Below is a small trained network, with its code and all its weights. Each question gives an input and a target symbol and asks what happens when units are switched off, that is, made to give their printed mean instead of their output.

import numpy as np


def w(rows, s, z=0):
    codes = np.array(rows[::2]) - 128.0
    scale = np.full(codes.shape[1], s)
    scale[-1] = z or s
    return codes * scale


def f(y):
    return np.maximum(y, 0)


def softmax(a):
    e = np.exp(a - a.max(-1, keepdims=True))
    return e / e.sum(-1, keepdims=True)


def log_softmax(a):
    a = a - a.max(-1, keepdims=True)
    return a - np.log(np.exp(a).sum(-1, keepdims=True))


def net(x, mask):
    ids = ['ζλμτφω'.index(c) for c in x.split()]
    T = len(ids)
    res = E[ids] + P[:T]
    u = 0
    for l in range(3):
        q, k, v = (res @ M[l].T for M in (Q, K, V))
        z = softmax(np.where(np.tri(T) > 0, q @ k.T / 2**0.5, -1e9)) @ v
        res = res + np.where(mask[u], z, O[l][:, -1]) @ O[l][:, :-1]
        u += 1
        y = f(res @ A[l][:, :-1].T + A[l][:, -1])
        res = res + np.where(mask[u : u + 16], y, B[l][:, -1]) @ B[l][:, :-1]
        u += 16
    return log_softmax(res[-1] @ U[:, :-1].T + U[:, -1])


Q, K, V, O, A, B = {}, {}, {}, {}, {}, {}
E = w([
[223,77,117,147,83],'ζ',
[133,122,130,182,136],'λ',
[161,89,121,167,122],'μ',
[115,110,112,175,174],'τ',
[110,253,208,114,35],'φ',
[121,102,47,140,97],'ω',
],0.014)
P = w([
[122,102,168,164,67],'0',
[165,190,76,106,254],'1',
[174,205,88,119,211],'2',
[163,211,73,121,196],'3',
[125,66,137,117,167],'4',
[134,86,128,125,144],'5',
[136,92,138,136,150],'6',
[124,120,118,138,147],'7',
[112,126,119,144,151],'8',
[106,135,115,146,149],'9',
[102,139,115,148,147],'10',
[140,134,130,146,128],'11',
[140,135,129,151,128],'12',
[142,145,126,151,119],'13',
],0.0099)
Q[0] = w([
[118,56,209,219,37],'L0H0',
[250,255,66,245,146],'L0H0',
],0.005)
K[0] = w([
[113,193,101,64,203],'L0H0',
[24,116,195,244,2],'L0H0',
],0.0066)
V[0] = w([
[129,70,28,122,250],'L0H0',
[254,56,139,148,124],'L0H0',
],0.0052)
O[0] = w([
[255,171,136,49,167,140],'L0H0',
[104,110,241,37,126,255],'L0H0',
],0.0095,0.0044)
A[0] = w([
[198,138,126,38,139,240],'L0N0',
[129,181,140,88,90,160],'L0N1',
[183,76,16,171,79,154],'L0N2',
[99,133,98,239,108,177],'L0N3',
[156,168,175,2,155,119],'L0N4',
[172,150,68,201,163,145],'L0N5',
[68,72,125,174,122,254],'L0N6',
[150,86,120,128,168,172],'L0N7',
[57,77,99,155,92,208],'L0N8',
[117,161,118,72,223,182],'L0N9',
[98,119,152,104,178,128],'L0N10',
[156,183,138,126,122,132],'L0N11',
[150,148,83,92,195,102],'L0N12',
[117,130,74,97,98,194],'L0N13',
[182,112,89,153,123,152],'L0N14',
[81,64,160,168,85,184],'L0N15',
],0.0086,0.0059)
B[0] = w([
[92,187,243,118,152,254],'L0N0',
[106,188,162,149,134,148],'L0N1',
[111,153,57,179,165,194],'L0N2',
[158,141,133,220,165,153],'L0N3',
[23,158,106,164,134,169],'L0N4',
[68,33,131,100,181,153],'L0N5',
[255,151,146,177,132,197],'L0N6',
[141,121,139,116,164,188],'L0N7',
[208,165,121,170,135,167],'L0N8',
[154,121,212,155,47,165],'L0N9',
[132,146,57,147,91,140],'L0N10',
[105,173,136,132,150,140],'L0N11',
[156,172,140,75,169,139],'L0N12',
[168,177,104,165,158,160],'L0N13',
[92,128,111,155,204,178],'L0N14',
[178,161,178,145,123,176],'L0N15',
],0.0079,0.0086)
Q[1] = w([
[201,124,143,132,127],'L1H0',
[175,147,176,255,152],'L1H0',
],0.0093)
K[1] = w([
[125,96,85,254,132],'L1H0',
[233,121,159,243,131],'L1H0',
],0.0078)
V[1] = w([
[119,105,253,142,61],'L1H0',
[152,155,15,161,131],'L1H0',
],0.0067)
O[1] = w([
[200,123,128,2,150,248],'L1H0',
[78,131,218,216,146,115],'L1H0',
],0.0071,0.012)
A[1] = w([
[167,48,183,115,200,206],'L1N0',
[80,181,81,173,205,159],'L1N1',
[178,196,117,145,117,164],'L1N2',
[149,63,122,55,7,105],'L1N3',
[160,61,61,150,129,51],'L1N4',
[218,178,183,155,10,225],'L1N5',
[149,80,91,187,49,94],'L1N6',
[210,61,100,108,96,166],'L1N7',
[110,113,98,77,95,108],'L1N8',
[152,105,209,103,107,196],'L1N9',
[146,136,200,126,86,115],'L1N10',
[172,116,90,70,182,252],'L1N11',
[94,169,127,154,150,95],'L1N12',
[139,58,126,72,179,69],'L1N13',
[143,151,101,52,122,94],'L1N14',
[18,121,139,90,2,78],'L1N15',
],0.0085,0.0045)
B[1] = w([
[149,123,82,120,153,252],'L1N0',
[153,78,185,112,128,165],'L1N1',
[96,143,178,106,140,198],'L1N2',
[113,175,144,112,72,161],'L1N3',
[205,209,149,119,113,131],'L1N4',
[90,183,147,106,136,233],'L1N5',
[72,97,170,138,108,135],'L1N6',
[152,111,148,62,156,200],'L1N7',
[109,159,105,98,156,138],'L1N8',
[119,176,91,122,142,220],'L1N9',
[101,164,92,134,122,175],'L1N10',
[144,112,216,80,164,254],'L1N11',
[126,95,169,97,100,148],'L1N12',
[140,116,109,184,93,178],'L1N13',
[116,111,137,128,83,195],'L1N14',
[86,2,137,118,144,133],'L1N15',
],0.0089,0.014)
Q[2] = w([
[131,164,196,118,163],'L2H0',
[116,27,2,173,37],'L2H0',
],0.0092)
K[2] = w([
[83,179,226,117,151],'L2H0',
[170,115,2,124,85],'L2H0',
],0.0086)
V[2] = w([
[205,58,86,80,253],'L2H0',
[156,159,134,7,69],'L2H0',
],0.0067)
O[2] = w([
[172,175,169,254,162,66],'L2H0',
[200,128,36,137,53,250],'L2H0',
],0.0075,0.027)
A[2] = w([
[63,115,76,133,57,254],'L2N0',
[163,58,66,117,121,55],'L2N1',
[29,41,203,168,137,110],'L2N2',
[75,120,175,86,233,173],'L2N3',
[174,140,95,84,65,123],'L2N4',
[190,168,148,196,151,138],'L2N5',
[101,223,106,135,78,87],'L2N6',
[129,196,127,254,205,46],'L2N7',
[80,61,104,84,131,187],'L2N8',
[44,108,209,191,205,36],'L2N9',
[191,151,98,174,148,126],'L2N10',
[170,97,157,96,159,213],'L2N11',
[79,236,97,176,154,24],'L2N12',
[136,57,179,222,90,164],'L2N13',
[148,129,80,179,111,181],'L2N14',
[109,235,156,124,134,69],'L2N15',
],0.0089,0.0042)
B[2] = w([
[181,186,108,172,155,138],'L2N0',
[88,69,180,160,106,178],'L2N1',
[145,135,2,41,251,161],'L2N2',
[239,57,122,141,43,183],'L2N3',
[53,112,127,200,144,251],'L2N4',
[8,211,112,142,85,141],'L2N5',
[158,41,136,189,105,154],'L2N6',
[135,31,174,220,107,134],'L2N7',
[76,202,167,159,93,158],'L2N8',
[13,119,70,156,133,162],'L2N9',
[65,124,85,138,67,163],'L2N10',
[80,193,145,152,153,193],'L2N11',
[200,207,153,168,216,132],'L2N12',
[188,184,176,96,152,131],'L2N13',
[239,130,80,72,116,140],'L2N14',
[165,31,88,118,176,152],'L2N15',
],0.0066,0.03)
U = w([
[169,83,77,150,98,104],'ζ',
[223,123,154,112,182,172],'λ',
[96,255,129,113,146,208],'μ',
[83,131,168,168,120,184],'τ',
[118,84,170,116,109,2],'φ',
[94,105,99,115,159,90],'ω',
],0.0097,0.0045)

Each question gives the input, a string of symbols that net reads in full, and the target symbol t.
The units are the heads (2 rows each of Q, K, V and O) and the neurons (one row each of A and B). Each row of codes is followed by its name. A weight is (code - 128) times the scale printed after its matrix; where a second scale follows, it is the last column's (O, A, B and U).
mask holds one flag per unit, layer by layer, with each layer's heads first. A switched-off unit (its flag False) gives its mean, the last column of its rows in O or B, instead of its output. The means were averaged over made-up inputs and are rounded, as every weight is.
A unit's drop is (log p(t) with every unit on - log p(t) with that unit switched off) / (log p(t) with every unit on - log p(t) with every unit switched off).
The circuit of an input: a set's keep is (log p(t) with only the set's units on - log p(t) with every unit switched off) / (log p(t) with every unit on - log p(t) with every unit switched off). Starting from the 12 units with the biggest drops (on a tie, the unit counted first), units are removed one at a time, each time the one whose removal leaves the highest keep (on an exact tie, the one counted first), for as long as the keep stays at least 0.8.
units of the circuit, in order: the units of the circuit, biggest drop first
unit that matters most: the unit with the biggest drop
top k neurons: the k neurons with the biggest drops, biggest first
k most important neurons of layer l: the k neurons of layer l with the biggest drops, biggest first
input λ ζ τ ζ, target λ: units of the circuit, in order => [L2H0; L2N4; L2N9]
input ω ζ μ ω λ, target ω: 2 most important neurons of layer 1 => [L1N5; L1N2]
input φ ω μ, target λ: top 2 neurons => [L0N5; L0N15]
input λ ω φ ζ φ ζ ζ τ, target λ: units of the circuit, in order => [L2N9; L2N4]
input ζ ω ζ ζ φ μ ζ ζ ζ ζ τ ω μ, target μ: units of the circuit, in order => [L2N3]
input τ ζ λ ζ φ ζ τ, target μ: units of the circuit, in order => [L2N6; L2N3]
input τ ζ φ λ, target φ: 2 most important neurons of layer 1 => [L1N1; L1N9]
input ζ ω μ ζ ω ω φ ζ ω τ τ ω ζ φ, target ζ: top 4 neurons => [L2N6; L2N15; L0N15; L2N11]
input ζ λ ζ μ ζ ζ ω μ ω ω, target ζ: top 4 neurons => [L1N5; L0N15; L1N3; L0N2]
input τ ζ λ ζ ζ λ, target τ: top 4 neurons => [L2N7; L0N0; L2N5; L0N5]
input φ μ μ ζ λ μ τ ω ω ω τ ζ ζ τ, target φ: top 4 neurons => [L0N15; L0N5; L2N3; L0N3]
input φ ζ ω ζ λ ζ ω ζ λ ω ω ω φ ζ, target φ: 2 most important neurons of layer 2 => [L2N3; L2N2]
input ζ ζ ζ φ ζ ω, target μ: 3 most important neurons of layer 1 => [L1N0; L1N11; L1N7]
input τ μ μ ζ τ ζ ζ ζ λ τ ζ τ, target τ: top 3 neurons => [L0N0; L2N7; L2N5]
input ω τ ω λ μ τ μ τ μ ζ ζ τ ζ τ, target ω: top neuron => [L2N2]
input ω ζ τ, target ω: top 2 neurons => [L2N9; L2N2]
input μ ω ω ω λ, target μ: top 2 neurons => [L0N15; L2N5]
input ω ζ ω ω μ, target ω: 3 most important neurons of layer 1 => [L1N5; L1N2; L1N6]
input φ ζ ζ ζ τ ζ ζ φ, target φ: top 2 neurons => [L0N3; L2N3]
input τ τ ζ ω μ μ, target τ: unit that matters most => L2H0
input λ ζ τ, target λ: top 2 neurons => [L1N5; L2N4]
input ω ζ ζ ω ω ω φ, target ω: top 2 neurons => [L2N2; L1N15]
input ω τ λ ζ ζ ζ ω, target ω: top 3 neurons => [L2N2; L2N9; L0N0]
input ζ ζ μ ζ λ ω ζ τ λ, target ζ: 3 most important neurons of layer 0 => [L0N15; L0N2; L0N14]
input μ τ τ ζ ω τ ζ τ, target μ: 2 most important neurons of layer 0 => [L0N15; L0N9]
